Below are the code and all the weights of a small trained network. Each question names an input and a class and asks about switching units off, where a switched-off unit gives its printed mean instead of its output.

import numpy as np


def w(rows, s, z=0):
    codes = np.array(rows[::2]) - 128.0
    scale = np.full(codes.shape[1], s)
    scale[-1] = z or s
    return codes * scale


def norm(h):
    return h / np.sqrt((h * h).mean(-1, keepdims=True) + 1e-5)


def f(y):
    return y / 2 * (1 + np.tanh(0.7978845608 * (y + 0.044715 * y**3)))


def log_softmax(a):
    a = a - a.max(-1, keepdims=True)
    return a - np.log(np.exp(a).sum(-1, keepdims=True))


def net(x, mask):
    res = np.array(x, float).reshape(1, 6) / 4 @ E
    u = 0
    for l in range(4):
        y = f(norm(res) @ A[l][:, :-1].T + A[l][:, -1])
        res = res + np.where(mask[u : u + 6], y, B[l][:, -1]) @ B[l][:, :-1]
        u += 6
    return log_softmax(norm(res)[-1] @ U[:, :-1].T + U[:, -1])


A, B = {}, {}
E = w([
[154,114,221,171,128,197],'x0',
[125,130,126,123,126,126],'x1',
[166,45,106,73,89,145],'x2',
[90,189,4,116,107,254],'x3',
[34,82,163,87,167,153],'x4',
[188,133,114,59,254,152],'x5',
],0.0071)
A[0] = w([
[119,94,229,170,132,254,1],'0.n0',
[205,162,87,133,97,167,93],'0.n1',
[187,95,141,39,106,164,140],'0.n2',
[76,171,110,90,61,208,28],'0.n3',
[198,69,111,67,59,140,96],'0.n4',
[143,29,112,64,62,161,27],'0.n5',
],0.0089,0.0049)
B[0] = w([
[229,124,94,7,77,116,254],'0.n0',
[143,114,135,157,139,159,227],'0.n1',
[106,151,117,167,173,130,243],'0.n2',
[110,78,89,161,166,151,240],'0.n3',
[111,204,166,145,136,99,221],'0.n4',
[104,203,155,121,133,114,186],'0.n5',
],0.013,0.0019)
A[1] = w([
[7,63,55,189,190,80,224],'1.n0',
[107,101,180,130,24,67,31],'1.n1',
[21,131,21,30,124,29,12],'1.n2',
[48,232,106,141,144,78,3],'1.n3',
[87,127,179,101,66,128,66],'1.n4',
[250,254,90,249,100,99,123],'1.n5',
],0.0067,0.0035)
B[1] = w([
[173,112,171,64,112,158,244],'1.n0',
[123,114,85,125,180,152,171],'1.n1',
[232,175,116,123,80,135,183],'1.n2',
[113,162,110,95,127,99,146],'1.n3',
[136,109,99,109,154,156,131],'1.n4',
[107,93,173,2,125,167,253],'1.n5',
],0.01,0.0047)
A[2] = w([
[96,43,91,28,235,131,142],'2.n0',
[189,99,113,25,80,125,4],'2.n1',
[47,192,198,67,130,143,154],'2.n2',
[61,119,129,129,2,107,125],'2.n3',
[116,181,59,138,110,213,86],'2.n4',
[106,84,135,142,36,137,36],'2.n5',
],0.0098,0.0022)
B[2] = w([
[141,169,143,247,77,169,251],'2.n0',
[168,146,214,127,84,151,253],'2.n1',
[29,162,187,144,90,121,216],'2.n2',
[179,213,122,208,196,157,184],'2.n3',
[61,1,145,111,138,73,203],'2.n4',
[208,164,123,245,158,146,154],'2.n5',
],0.0094,0.0069)
A[3] = w([
[136,79,159,149,162,45,129],'3.n0',
[166,40,168,159,116,130,96],'3.n1',
[149,217,23,82,81,36,78],'3.n2',
[154,73,200,129,119,9,177],'3.n3',
[75,83,168,118,112,109,115],'3.n4',
[174,186,109,174,254,166,7],'3.n5',
],0.0097,0.0017)
B[3] = w([
[35,81,70,140,103,169,165],'3.n0',
[168,202,43,113,55,130,208],'3.n1',
[193,132,87,41,181,137,147],'3.n2',
[75,82,2,82,188,242,253],'3.n3',
[92,141,182,121,80,231,172],'3.n4',
[133,196,92,215,108,35,169],'3.n5',
],0.0085,0.0048)
U = w([
[78,3,53,122,151,165,139],'0',
[132,160,142,107,104,140,254],'1',
[137,139,189,120,92,152,163],'2',
[232,133,131,34,115,115,123],'3',
[147,203,117,211,146,107,55],'4',
[51,175,177,57,151,114,90],'5',
[120,67,155,110,107,19,17],'6',
],0.013,0.0074)

Each question gives the input, the list of numbers given to net, and the class t.
The units are the neurons (one row each of A and B). Each row of codes is followed by its name. A weight is (code - 128) times the scale printed after its matrix; where a second scale follows, it is the last column's (A, B and U).
mask holds one flag per neuron, layer by layer. A switched-off neuron (its flag False) gives its mean, the last column of its row in B, instead of its output. The means were averaged over made-up inputs and are rounded, as every weight is.
A unit's drop is (log p(t) with every unit on - log p(t) with that unit switched off) / (log p(t) with every unit on - log p(t) with every unit switched off).
The circuit of an input: a set's keep is (log p(t) with only the set's units on - log p(t) with every unit switched off) / (log p(t) with every unit on - log p(t) with every unit switched off). Starting from the 12 units with the biggest drops (on a tie, the unit counted first), units are removed one at a time, each time the one whose removal leaves the highest keep (on an exact tie, the one counted first), for as long as the keep stays at least 0.8.
circuit, biggest first: the units of the circuit, biggest drop first
k most important neurons: the k neurons with the biggest drops, biggest first
top k neurons in layer l: the k neurons of layer l with the biggest drops, biggest first
input [-3,-1,1,-4,2,5], class 4: 2 most important neurons : (2.n0; 1.n5)
input [-4,0,-5,5,0,-2], class 0: circuit, biggest first : (2.n4)
input [5,3,-3,6,-2,7], class 4: 3 most important neurons : (3.n5; 3.n3; 2.n0)
input [-8,-5,4,6,0,-1], class 3: circuit, biggest first : (1.n2; 3.n2)
input [-8,-2,-7,5,-1,-4], class 3: 2 most important neurons : (1.n2; 3.n2)
input [8,7,8,8,-6,5], class 0: top 2 neurons in layer 0 : (0.n2; 0.n3)
input [-4,4,-6,4,7,3], class 2: top 2 neurons in layer 1 : (1.n0; 1.n2)
input [4,-7,8,-1,-6,8], class 4: circuit, biggest first : (0.n2; 3.n5)
input [1,-7,8,-8,-7,7], class 0: circuit, biggest first : (3.n3; 3.n0)
input [-3,1,8,-1,3,7], class 5: top 2 neurons in layer 2 : (2.n2; 2.n3)
input [4,5,8,-5,-3,7], class 5: top 2 neurons in layer 2 : (2.n3; 2.n5)
input [-5,-4,3,-8,5,-4], class 0: 2 most important neurons : (3.n3; 1.n5)
input [1,-1,-6,6,3,-1], class 0: 2 most important neurons : (1.n5; 0.n3)
input [-4,-3,5,5,0,-8], class 4: top 2 neurons in layer 2 : (2.n3; 2.n5)
input [-1,-3,-3,-1,-1,-6], class 4: circuit, biggest first : (2.n3)
input [8,6,1,6,7,-1], class 3: 2 most important neurons : (0.n0; 2.n2)
input [-5,3,-5,-7,3,-2], class 0: 2 most important neurons : (1.n5; 3.n3)
input [3,6,-8,-2,-4,3], class 5: top 2 neurons in layer 0 : (0.n0; 0.n3)
input [1,3,3,-1,-5,7], class 4: 2 most important neurons : (0.n2; 3.n5)
input [-4,-6,-2,-1,2,-8], class 4: circuit, biggest first : (2.n3)
input [-3,-7,0,5,-8,1], class 2: 3 most important neurons : (1.n5; 3.n3; 1.n2)
input [8,-2,7,6,-1,1], class 3: top 2 neurons in layer 2 : (2.n2; 2.n0)
input [-8,2,6,4,-4,-6], class 3: 2 most important neurons : (2.n0; 3.n2)
input [-2,-6,8,6,3,-3], class 5: 2 most important neurons : (0.n5; 0.n4)
input [6,3,-4,-4,5,-8], class 4: 3 most important neurons : (1.n5; 1.n0; 2.n3)
input [-3,-2,4,6,7,5], class 2: 3 most important neurons : (1.n0; 2.n0; 3.n3)
